Rows are numbered. After the first four, each row is followed by the numbers of the three nearest rows among all rows above it, by straight-line distance, nearest first.
0: [-29, -3, 3, 0, 27, 0, -5, 1, -2, 3, -2, -6, -4, -4, -1, -5, 0, 2, -3, 5, -2, 2, 0, 0, 3, -1, 3, -15, -3, 1, 2, -6]
1: [-8, 37, -2, -5, 4, 6, -10, 6, -12, -8, 15, -5, 3, -3, -1, 5, -37, -5, -9, -3, -6, 6, -6, 4, -12, -14, 3, -34, -9, 9, 12, 33]
2: [-18, 9, -1, -14, 23, 1, 11, -3, 0, 1, -2, 8, -15, 0, 2, 4, -6, 10, -6, -1, -1, 10, 0, -5, -5, -2, -8, -26, -13, -1, -5, -5]
3: [-1, 3, 3, -11, -2, 1, -7, 9, 1, 5, -9, -10, 6, 6, 2, -2, -20, 2, -2, 3, -2, -1, 3, -6, 2, -28, -2, -22, -1, 5, 3, 7]
4: [-31, -2, -3, -5, 23, 0, 6, 2, -4, 3, -4, -1, 3, 3, 3, -1, -15, 5, -9, 5, -3, 3, -4, 0, -12, -25, 10, -31, -12, 2, -3, 12] => 0 2 3
5: [-23, 6, 5, -18, 6, 11, -14, 5, -15, -6, 11, -17, -9, 6, -2, -2, -19, -3, 1, 8, -8, 5, 0, -4, -11, -26, 0, -5, -8, 3, 3, 15] => 3 4 0
6: [-2, 8, 1, -2, -5, 2, -6, 2, 4, -4, -4, -16, 3, 1, 1, 6, -2, 7, 0, 5, 0, 9, 1, -2, -4, 4, 7, -18, -6, -4, 3, -5] => 3 0 2
7: [-17, 10, -6, -11, -9, -3, 0, -7, 0, 3, -2, 2, -2, 7, 3, -6, -8, -7, -4, 1, 2, -7, 3, -11, 6, -26, 3, 0, -4, -2, 4, -5] => 3 6 5
8: [-7, -3, 2, 1, 15, 1, -10, 3, 2, -4, -15, -20, -8, 10, 1, 2, -6, 7, -5, -4, 2, 3, 1, -14, -3, -7, 3, -26, -5, 3, -4, -7] => 6 0 3
9: [-8, -2, 4, -12, -8, 5, -11, -1, -3, -5, 0, 13, 0, -3, -3, 1, -10, 6, -5, 5, -2, 4, 4, -2, 4, -24, 2, -31, -11, 2, 9, 3] => 3 7 6
10: [-22, -11, 2, -1, 17, -2, -9, -1, -1, 6, -5, -21, 0, -4, 0, -1, 6, 13, 1, 0, 4, -3, 1, -6, -4, 3, 5, -30, -15, 0, 1, -2] => 0 8 6
11: [-22, 5, -5, -13, 26, 2, 11, 4, -5, 6, -6, -26, -15, 1, 5, 1, 15, 7, -9, 8, -7, 4, 5, -1, 0, 4, -3, -24, -10, 5, 7, -4] => 0 10 2
12: [-19, 8, -3, -18, 6, 1, -4, 3, -9, -7, 4, 17, -5, 2, -2, -2, -19, 0, -5, 5, -12, 4, 2, 1, -3, -28, 2, -31, -11, 0, 4, 11] => 9 4 3
13: [-7, 25, -1, -14, 28, -2, 3, 6, -5, 0, 8, -31, 2, 6, -6, 0, -8, 2, -4, 3, -5, 5, -4, 2, -5, -18, 2, -34, -7, -1, 9, 8] => 11 4 3
14: [5, -9, 1, -3, -4, -2, -8, -4, -3, -1, -11, -14, -9, 2, -3, 1, -10, 2, -4, 4, 3, -1, 6, -8, 0, -24, 1, -17, 2, 16, 6, -5] => 3 8 9
15: [-24, 14, 5, -7, 23, 3, -3, 4, -1, -11, 6, 5, 6, 5, 2, 1, -18, -3, -12, 0, 3, 2, -7, 1, 0, 0, -4, -6, 4, 0, 2, 6] => 0 2 4
16: [-7, -5, 0, 4, 20, -6, -4, -6, 1, 5, -10, -15, 6, 6, 0, -5, -5, 6, 2, -2, -2, 3, 4, 3, -8, -18, -6, -20, -15, 4, 1, -13] => 8 10 0
17: [-16, 17, 3, 5, 31, -6, -5, -2, -5, 4, -1, 15, -6, 2, -2, -2, -14, -7, 1, 4, 2, 5, -10, 0, 2, -3, 1, -34, -4, -1, -3, -2] => 2 0 15
18: [-27, -1, -1, -10, 9, -1, -1, -3, -1, -4, -7, -16, -12, 5, -4, 3, -3, 7, -4, -1, -3, 5, -2, -4, 1, 0, 7, -27, -7, 9, -4, 11] => 10 8 0
19: [-8, -9, -2, -6, -3, 2, 6, 2, -1, 5, -7, 7, -10, -3, 5, -2, -7, 5, -4, 7, 4, 1, 0, -10, 2, -33, -3, 1, 4, 2, 6, -3] => 7 14 3
20: [-24, 13, 0, -3, 34, 4, 6, 2, -7, -1, 4, -13, 15, 5, -3, 3, -12, 0, -2, -1, -3, -3, -7, 5, 5, -25, 1, -26, -10, -1, 2, 10] => 4 13 15
21: [-26, 24, -6, -7, 32, 5, 2, 3, -7, -3, -3, -11, 4, 5, -3, 0, 0, 3, -2, 5, -5, 3, -1, 2, 8, -25, 5, -32, -10, -5, 6, 13] => 20 13 4
22: [-3, -5, 3, -6, -4, 5, 9, -1, -4, -2, 0, -2, -4, 11, -2, -1, -5, 5, 1, -6, -7, -1, -6, -10, 2, -31, 2, -26, -18, 2, 2, 6] => 9 3 14
23: [-8, 16, -6, -5, 30, 3, -2, -1, -7, -7, 7, -8, 3, -2, -2, 3, -18, 0, 8, -1, -7, 2, 3, 2, 2, 3, -5, 9, -6, -5, 8, 6] => 15 0 20
24: [7, -5, 7, -8, 11, 4, 3, 2, 0, 2, -5, -5, 13, -1, 0, -1, -21, 11, -7, 3, -8, -8, 0, -2, 13, -30, 5, -24, -11, -1, 3, -6] => 3 22 9
25: [-29, -4, -1, -1, 14, 1, -6, 1, 3, 1, -9, -13, -4, -3, -1, -6, -22, 0, -6, 3, 2, 2, 1, 0, -15, 5, 2, 6, -11, 3, -7, -5] => 0 15 18
26: [-24, 15, -5, 6, -1, 3, -2, 2, 5, -4, -11, 3, -12, 0, 2, 1, -8, 0, -2, -3, -4, 3, -2, -12, -7, -27, 2, 0, -12, 4, 11, 6] => 7 19 22
27: [-23, -13, -2, -2, 13, 5, -9, -1, 3, 9, -8, 4, -7, 4, 4, -9, -7, -4, -1, -3, 3, 1, 12, -6, -9, -4, -6, 6, -10, 5, 0, -7] => 25 0 16
28: [-27, 0, 1, 0, 0, 4, -7, -2, 1, -1, 0, -4, -6, 4, 8, -2, -24, -4, -10, 3, -5, 3, -3, -12, -13, -1, 1, -19, -4, 3, 1, 1] => 25 18 15
29: [-25, 1, 1, -13, 24, 4, -7, 5, -16, -16, 11, -2, -7, 6, 1, -4, -31, -4, -12, 0, -5, 7, -4, -5, -5, -26, 15, -34, -8, 3, 16, 22] => 12 4 5
30: [-34, 8, -2, -5, 4, 4, -6, -6, -4, -3, 1, 9, -2, 4, 3, -4, -27, 7, -7, -5, -5, 2, -5, -6, -4, -1, 9, 2, -15, 5, 5, -2] => 28 25 15
31: [-22, -4, 4, -2, 24, -8, 3, 0, -1, 5, -2, -17, -10, 5, -4, -4, -8, 8, -5, 3, -5, -1, -5, -4, -2, 0, 4, -1, -9, 7, -2, -6] => 0 25 18
32: [-23, -7, 1, -7, 3, -1, 0, 3, 1, 4, -15, 4, -7, -2, 0, -5, 1, 10, -5, -3, -2, 6, 13, -4, 0, -1, -3, -15, -8, 7, 5, -1] => 27 0 18
33: [-27, 7, 1, -4, 27, -4, -1, -3, 7, -3, 3, -10, -7, 2, 3, 2, -24, 4, -9, -10, -5, -11, 1, 1, 7, -30, 6, -35, -16, 4, 13, -1] => 20 4 21
34: [-1, 17, 3, -8, -1, 1, 6, 3, -6, 5, 1, -19, -15, -4, -10, -2, 3, -1, -5, 5, 6, -2, 2, 1, 7, -29, -4, -24, -4, 9, 17, -7] => 14 3 22
35: [2, 23, 4, -16, 1, 5, 2, 7, -9, -4, 6, -19, 9, 6, -2, 4, -15, -2, -1, 0, -7, -3, -7, 0, 6, -27, -1, -33, -12, 7, 4, 14] => 3 13 22
36: [-23, 13, 4, -4, 11, -3, 5, -5, -7, 1, -7, 21, -15, -2, 5, -6, -23, 2, -4, -3, 3, -1, 3, -4, -8, -22, 5, -27, -10, -7, 3, -5] => 12 2 17
37: [-34, -7, -9, 1, 16, -1, -1, -4, -2, 8, -5, -24, -4, 1, -6, 1, -1, -4, 6, 1, 2, -3, 3, -5, 0, -28, 3, -7, -2, 2, 6, -2] => 0 31 16
38: [-18, -4, -3, 5, -5, -4, 0, -6, 0, -3, -3, 4, -12, 3, 0, 8, -9, 1, 3, 0, 4, 1, 0, -3, -8, 8, -2, -17, -3, 1, 12, -3] => 28 32 6
39: [-3, 16, 6, -3, 17, 3, 2, -6, -7, 0, 2, -3, -13, 7, -2, 3, -16, 3, -7, -4, -3, 3, 0, -3, -14, -5, 5, -29, 6, 3, 2, -3] => 2 17 8
40: [-26, -15, -2, -6, -6, -1, 4, 1, -4, 1, -13, 4, -5, -1, -1, -9, -4, 7, -1, -1, 7, 6, -6, -4, 0, -30, 0, -2, -19, 10, 1, -11] => 19 32 7
41: [-8, 24, 3, -14, 26, 8, -14, 0, -9, -9, 6, 7, 12, 0, -2, -4, -16, 5, -10, 2, -5, -1, -5, -2, -11, 1, 9, -22, -5, 2, 14, 5] => 15 39 17
42: [-2, -1, 3, -3, 19, -4, 3, 8, -7, 3, -1, -4, 6, 6, -1, 2, -27, 6, 0, -3, -2, 4, 0, -8, -4, -25, 3, 3, -13, 3, 1, 1] => 3 24 16
43: [-5, -1, 9, -17, 28, 5, 7, 1, -3, -6, 3, 10, 3, 0, 4, -4, -15, 4, 5, 11, -7, -2, 11, -1, -7, 2, -2, -20, -13, 0, 3, 1] => 2 41 0
44: [0, 10, 5, 1, 7, 0, 1, -1, -10, -10, 13, 13, 7, 2, -1, 4, -25, 5, 4, -5, -10, 1, 0, -1, -8, -27, 6, -31, -8, 2, 4, 13] => 12 9 22
45: [-6, 22, -2, -8, 26, -1, -1, -5, -7, -4, 0, -19, -16, 6, -2, -3, -16, 3, 4, 4, -6, 8, 5, 2, -2, -20, 7, -20, -12, -12, 1, 12] => 13 21 39
46: [-20, -25, 3, -4, 20, -4, 4, 0, 2, -1, -11, -7, 12, -3, 2, -1, -3, 10, -4, -2, 4, 2, 5, -7, -2, -31, -4, -16, -4, 6, 9, -14] => 16 40 37
47: [-14, -1, 5, -3, 27, 1, -1, 0, 1, 3, -3, -14, -9, 3, 3, -1, -9, 0, -1, 3, 3, 2, 0, -2, 6, 9, -4, 4, 4, 6, -4, -4] => 31 0 25
48: [-2, 0, 1, -11, 0, 0, -3, 5, -1, 6, 0, -17, -23, 8, 4, -5, -12, -5, 1, 3, 9, 5, 6, 1, -3, -32, 1, -24, -2, 4, 0, 2] => 14 3 34
49: [3, 9, 0, -1, 18, 2, 1, -1, 2, -3, 5, 1, 9, 5, 5, -6, -28, 8, -1, 4, 1, -2, -2, -10, -11, 0, -2, 2, -1, 2, 2, -5] => 42 23 15
50: [-30, 6, -5, -11, 30, 0, -1, -5, -11, -9, 4, -20, 4, 7, -1, -4, -21, 3, -13, -2, -4, 1, 2, -3, -1, 3, 4, -37, -9, -5, -1, 18] => 18 20 4
51: [-7, 11, -2, -9, 26, 1, -2, 0, -7, -2, 3, 5, 4, 7, 0, 7, -7, 2, 2, 6, -3, -9, 4, 8, 1, -28, -1, 1, -4, 2, 1, 8] => 42 23 20
52: [-16, 27, 5, 9, 17, -3, -8, -6, 1, 2, -13, -28, -8, 3, -3, 3, -1, -7, -11, 0, 6, 3, -1, -9, -16, -20, 7, -26, -5, 3, 0, -15] => 8 39 16
53: [-27, 4, 6, -10, 24, -1, -8, 5, 0, 3, -9, -20, 6, 2, -6, 2, 10, 6, -10, -2, -5, 1, 10, 4, 2, -33, 1, 2, -6, 10, 1, 0] => 37 51 0
54: [-32, 10, 2, -5, -1, 3, -12, 2, -7, -4, -3, -28, -3, -5, 1, -1, -4, 4, -5, 1, -2, -2, -4, -1, -10, -31, -1, -21, -3, 7, -3, 8] => 5 37 18
55: [-33, 4, 3, -10, 20, -3, -5, 1, -5, -4, -4, -3, 1, 7, 0, 2, -21, 3, 1, -1, 0, 0, -3, -5, 2, -22, 2, 19, -7, 7, -2, 6] => 42 30 51
56: [-22, 10, 4, 1, 16, -2, -3, 3, 3, -1, -7, -15, 11, 6, 2, -6, -16, 6, -1, 5, 2, 2, -4, -11, -5, -28, -1, -29, -4, 4, -7, -19] => 16 8 52
57: [-9, 25, -5, -9, 24, 5, 5, 4, 3, -5, 2, -9, -10, 3, 10, -1, -13, 4, -2, 0, -3, -5, -9, -6, -22, 11, 2, -31, -4, 4, -4, 8] => 39 2 41
58: [1, 14, -2, 4, 4, 1, -4, 0, 5, 0, -4, 5, -22, 0, -4, 0, 1, 6, -3, 4, 4, 3, -5, 2, -6, -32, 4, 1, -7, 3, 3, -4] => 26 19 7
59: [-28, -2, 7, -6, -2, -1, 0, 0, 7, -2, -10, -13, 5, 1, 0, 0, -4, 2, -7, 1, 0, -3, 3, -5, -13, -8, 5, 6, -9, -1, 2, -8] => 25 27 31
60: [3, -14, -4, 2, 0, 8, 0, 1, 0, 6, -5, -11, -4, -1, 4, -1, 1, 12, 4, -2, 5, -1, -1, -6, 9, -33, 3, -1, -12, 0, 8, -4] => 19 14 22
61: [-26, -14, 2, -2, 25, 0, -2, -2, 0, 3, -10, 7, 3, 3, -1, -3, -9, 7, -6, -9, -1, 5, 1, -5, 7, -30, -5, 3, -14, -5, 5, -12] => 46 40 27
62: [-23, 17, 4, -2, -1, -4, -13, 0, -3, 0, 8, 12, -4, -1, -3, -2, -29, 8, -8, -11, 5, 1, -3, -8, -24, 4, 4, -3, 2, -1, 1, 11] => 30 28 15
63: [-31, 6, 0, -8, 28, -4, -11, -5, -7, -7, -3, -9, 12, 9, 1, 4, -36, 7, 2, -4, -4, 0, -4, -7, -16, -23, -6, -25, -11, -1, -1, 10] => 4 20 50
64: [-39, 17, 2, 2, 28, -4, -1, 8, -6, -9, -2, -13, -8, 6, -3, 2, -11, -3, -9, 9, -12, 8, -3, -1, -2, 0, 3, -11, -4, 5, 12, 6] => 0 15 31
65: [-3, 9, 0, -7, 27, -1, -8, -2, -5, -8, 7, 6, 2, 3, 6, -4, -29, 0, -5, -2, 2, 1, -3, -3, -8, 0, 0, -9, -8, 10, 13, 10] => 49 41 15
66: [-3, 4, 1, -7, 0, 5, 1, -2, -3, -4, 2, -25, 0, 4, -3, -4, 0, 3, -8, 5, 6, 3, -3, -4, -7, -22, -1, 1, -6, 5, 7, 3] => 14 60 59
67: [-26, 24, 0, -2, 6, 4, -10, 5, -5, -13, 3, 12, 8, 1, -3, 7, -12, -1, -2, 1, -7, 3, -1, -5, -10, 5, -1, -7, -3, -1, 9, 21] => 15 62 41
68: [-23, 4, -2, -3, 27, -1, 3, 2, 4, 1, 3, -26, -23, 2, 0, -2, -7, 1, -6, 3, -2, 5, -5, 12, -3, -4, 3, -32, -2, 1, 0, 10] => 18 11 0
69: [-11, -4, 5, -1, 23, -7, -1, 0, -4, -7, -5, 8, 12, 2, 2, 1, -25, 11, -3, -3, -8, -1, -10, -9, -7, -37, -2, 3, -5, 3, 7, -3] => 42 61 55
70: [-16, 25, 1, -14, 34, 0, -8, -3, -1, -1, 6, -5, -9, 0, 3, -1, -3, -4, 0, 1, -5, -5, 1, 5, -5, 3, 4, -28, -10, 1, 5, 9] => 57 41 17
71: [5, 8, 5, -12, -5, -4, 9, -4, 0, -2, 0, -6, -5, 2, 1, 0, -16, 11, 4, 0, -1, 3, 8, -4, -9, -1, -1, -21, -9, 2, 0, 0] => 6 39 38
72: [-21, -36, -5, -5, 25, 6, 9, 1, -1, 0, -6, 15, -5, 3, 6, -1, -19, 4, -4, 2, -3, -4, 0, -11, -4, -29, 5, -26, -3, 0, -1, -19] => 46 61 4
73: [3, 10, -1, -11, 2, -3, -3, 0, 5, 5, 1, -10, -10, 1, -2, -1, -15, 10, -7, 6, -2, 3, -7, -2, -13, -34, -1, -30, -8, 4, 4, 4] => 3 48 22
74: [-16, 7, 2, -8, 30, 4, 10, 3, -6, 0, 1, 13, 8, 4, 4, -5, 6, 10, -2, -2, -4, -2, 7, -10, -5, -26, -5, -1, -6, 1, 2, -2] => 51 61 69
75: [-4, 13, 3, -9, -5, -2, -8, -4, -2, -6, -7, -12, -4, 5, -5, -7, -10, 3, -7, 0, -1, -1, -7, -5, -8, -26, 0, -19, -11, -1, 6, 3] => 73 3 66
76: [5, 18, 2, -4, 2, -1, -8, -4, -9, -3, 0, -7, 9, 6, 1, -2, -38, 1, -5, -10, -3, -2, -4, -6, -12, -3, 12, -1, -10, -5, -5, -1] => 49 42 65
77: [-27, 20, 5, -3, 29, 2, -10, -2, 1, 1, 5, 10, 4, 3, 0, 0, -10, 1, -7, -6, -2, 1, -1, -8, 10, 0, 0, -31, -8, 9, 3, 5] => 17 70 15
78: [-20, -6, -6, -3, 27, -1, -3, -3, -2, -4, 4, -22, -5, -2, -1, 5, -6, 1, -1, 0, -2, 3, 8, -1, -6, -37, 3, -26, -5, -5, 5, 9] => 37 4 20
79: [6, 2, 3, -6, 24, 2, -6, -1, 1, 10, -16, -15, -5, -1, -1, -8, 3, 17, -1, 6, 2, 1, 11, -10, -19, -23, 6, -16, -10, -2, 0, -6] => 16 8 73
80: [-3, 19, 4, 3, 10, -9, 3, 4, -1, -7, -4, -1, -5, -4, 1, 6, -27, 7, -9, -5, -3, -1, 3, -2, -13, -26, 7, -26, -6, 6, 2, -6] => 39 73 44
81: [-3, 1, 3, 4, -1, 0, 5, -6, -2, -1, -9, -8, 2, -4, -3, -4, -6, 10, -3, 0, -1, 1, 0, -13, 4, -32, 4, -27, -15, 1, 7, -6] => 22 75 24
